Below is a small trained network, with its code and all its weights. Each question gives an input and a target symbol and asks what happens when units are switched off, that is, made to give their printed mean instead of their output.

import numpy as np


def w(rows, s, z=0):
    codes = np.array(rows[::2]) - 128.0
    scale = np.full(codes.shape[1], s)
    scale[-1] = z or s
    return codes * scale


def norm(h):
    return h / np.sqrt((h * h).mean(-1, keepdims=True) + 1e-5)


def f(y):
    return np.maximum(y, 0)


def softmax(a):
    e = np.exp(a - a.max(-1, keepdims=True))
    return e / e.sum(-1, keepdims=True)


def log_softmax(a):
    a = a - a.max(-1, keepdims=True)
    return a - np.log(np.exp(a).sum(-1, keepdims=True))


def net(x, mask):
    ids = ['ΔΛΠΨαβεζμτφ'.index(c) for c in x.split()]
    T = len(ids)
    res = E[ids] + P[:T]
    u = 0
    for l in range(2):
        q, k, v = (norm(res) @ M[l].T for M in (Q, K, V))
        z = softmax(np.where(np.tri(T) > 0, q @ k.T / 4**0.5, -1e9)) @ v
        res = res + np.where(mask[u], z, O[l][:, -1]) @ O[l][:, :-1]
        u += 1
        y = f(norm(res) @ A[l][:, :-1].T + A[l][:, -1])
        res = res + np.where(mask[u : u + 4], y, B[l][:, -1]) @ B[l][:, :-1]
        u += 4
    return log_softmax(norm(res)[-1] @ U[:, :-1].T + U[:, -1])


Q, K, V, O, A, B = {}, {}, {}, {}, {}, {}
E = w([
[103,120,133,137,253,138],'Δ',
[103,168,132,123,110,218],'Λ',
[156,139,122,218,109,145],'Π',
[148,145,128,132,186,198],'Ψ',
[196,177,31,133,84,197],'α',
[151,146,112,122,46,106],'β',
[130,141,129,56,139,46],'ε',
[193,44,166,85,105,171],'ζ',
[83,91,171,183,88,193],'μ',
[127,110,188,158,116,131],'τ',
[79,86,166,250,27,57],'φ',
],0.014)
P = w([
[89,15,139,128,114,125],'0',
[106,2,123,157,118,105],'1',
[123,137,141,118,81,182],'2',
[140,163,139,113,82,187],'3',
[143,90,123,140,136,124],'4',
[157,186,150,127,68,188],'5',
[155,133,119,136,175,104],'6',
],0.0082)
Q[0] = w([
[230,100,198,83,162,60],'L0H0',
[61,210,54,38,186,129],'L0H0',
[137,69,107,194,188,63],'L0H0',
[162,182,1,61,63,172],'L0H0',
],0.0073)
K[0] = w([
[130,182,253,59,110,176],'L0H0',
[111,118,88,101,149,79],'L0H0',
[110,110,83,193,159,71],'L0H0',
[148,134,53,129,126,132],'L0H0',
],0.0069)
V[0] = w([
[102,15,28,156,163,99],'L0H0',
[106,4,49,149,102,211],'L0H0',
[191,141,144,83,40,93],'L0H0',
[96,153,76,53,179,74],'L0H0',
],0.0038)
O[0] = w([
[100,254,131,61,79,219,143],'L0H0',
[71,146,107,113,222,125,234],'L0H0',
[97,62,89,126,162,133,135],'L0H0',
[96,73,173,155,165,116,4],'L0H0',
],0.0064,0.0039)
A[0] = w([
[122,111,138,119,149,167,201],'L0N0',
[146,175,129,110,84,156,153],'L0N1',
[96,161,137,78,144,130,157],'L0N2',
[186,77,150,1,145,163,7],'L0N3',
],0.01,0.0018)
B[0] = w([
[43,69,175,32,49,176,243],'L0N0',
[128,70,112,142,225,70,252],'L0N1',
[246,113,159,33,83,132,186],'L0N2',
[94,2,45,204,55,92,247],'L0N3',
],0.0061,0.0032)
Q[1] = w([
[135,71,251,111,121,114],'L1H0',
[137,74,107,63,132,173],'L1H0',
[138,102,151,49,187,99],'L1H0',
[131,135,143,148,126,202],'L1H0',
],0.013)
K[1] = w([
[80,56,249,120,111,97],'L1H0',
[108,95,82,101,111,181],'L1H0',
[120,85,106,71,204,108],'L1H0',
[118,117,154,140,117,214],'L1H0',
],0.012)
V[1] = w([
[132,124,96,254,143,171],'L1H0',
[107,206,125,213,91,191],'L1H0',
[89,83,178,177,242,100],'L1H0',
[74,92,90,95,52,219],'L1H0',
],0.0065)
O[1] = w([
[93,49,172,101,255,111,171],'L1H0',
[60,55,113,125,148,105,144],'L1H0',
[180,140,86,175,108,218,117],'L1H0',
[182,204,113,165,188,101,254],'L1H0',
],0.0062,0.0054)
A[1] = w([
[155,150,157,99,111,3,146],'L1N0',
[173,255,93,99,155,192,13],'L1N1',
[144,146,121,91,91,71,113],'L1N2',
[101,96,172,62,174,185,255],'L1N3',
],0.008,0.0021)
B[1] = w([
[154,112,104,56,66,50,200],'L1N0',
[127,112,175,220,93,145,248],'L1N1',
[154,175,242,144,159,2,167],'L1N2',
[129,230,157,16,59,149,255],'L1N3',
],0.0092,0.0043)
U = w([
[98,169,189,48,61,187,201],'Δ',
[218,133,216,235,158,122,103],'Λ',
[96,126,106,122,113,109,39],'Π',
[131,133,139,135,145,87,37],'Ψ',
[148,159,24,106,164,123,253],'α',
[100,137,111,125,116,103,20],'β',
[155,159,122,48,105,1,162],'ε',
[135,25,74,91,70,161,91],'ζ',
[59,90,180,99,237,117,193],'μ',
[128,122,136,139,135,92,42],'τ',
[33,126,138,232,104,61,141],'φ',
],0.0077,0.0024)

Each question gives the input, a string of symbols that net reads in full, and the target symbol t.
The units are the heads (4 rows each of Q, K, V and O) and the neurons (one row each of A and B). Each row of codes is followed by its name. A weight is (code - 128) times the scale printed after its matrix; where a second scale follows, it is the last column's (O, A, B and U).
mask holds one flag per unit, layer by layer, with each layer's heads first. A switched-off unit (its flag False) gives its mean, the last column of its rows in O or B, instead of its output. The means were averaged over made-up inputs and are rounded, as every weight is.
A unit's drop is (log p(t) with every unit on - log p(t) with that unit switched off) / (log p(t) with every unit on - log p(t) with every unit switched off).
The circuit of an input: a set's keep is (log p(t) with only the set's units on - log p(t) with every unit switched off) / (log p(t) with every unit on - log p(t) with every unit switched off). Starting from all 10 units, units are removed one at a time, each time the one whose removal leaves the highest keep (on an exact tie, the one counted first), for as long as the keep stays at least 0.8.
units of the circuit, in order: the units of the circuit, biggest drop first
most important unit: the unit with the biggest drop
k most important neurons: the k neurons with the biggest drops, biggest first
k most important neurons of layer l: the k neurons of layer l with the biggest drops, biggest first
drop when u is switched off: that unit's drop, to one decimal
input τ Π ζ τ, target Λ: most important unit : L1H0
input ζ φ Ψ φ Π τ Ψ, target Λ: 3 most important neurons : L1N1; L0N0; L0N2
input β Δ α μ Δ Λ τ, target Δ: units of the circuit, in order : L1H0; L1N1
input τ τ ε Δ Ψ, target Δ: 3 most important neurons : L1N3; L0N0; L0N1
input φ Ψ φ μ τ, target Δ: 2 most important neurons of layer 0 : L0N3; L0N2
input Ψ ζ φ Δ Λ β Δ, target Λ: units of the circuit, in order : L1H0; L1N1; L0N2
input Λ ζ Δ, target Δ: 3 most important neurons : L1N3; L0N0; L0N3
input Δ φ Ψ Ψ, target Λ: 2 most important neurons : L1N1; L0N2
input Ψ ε Π μ Ψ Δ Δ, target Λ: units of the circuit, in order : L1H0; L0H0
input Π Λ Π μ Ψ, target Δ: 2 most important neurons of layer 1 : L1N3; L1N2
input τ ε μ Π Ψ τ μ, target Δ: 2 most important neurons of layer 0 : L0N3; L0N0
input τ Λ φ μ Ψ Ψ Λ, target Λ: 2 most important neurons of layer 1 : L1N1; L1N0
input μ μ ζ ζ, target ζ: 2 most important neurons of layer 0 : L0N3; L0N0
input φ Π τ Ψ Δ ζ, target ζ: most important unit : L0N3
input φ Λ Δ, target Δ: drop when L1N3 is switched off : 0.2
input ζ τ τ β τ τ, target Λ: drop when L1H0 is switched off : 0.2
input φ α φ Π, target μ: drop when L0N3 is switched off : 0.0
input φ τ ζ Λ τ τ Λ, target Λ: drop when L1H0 is switched off : 1.0
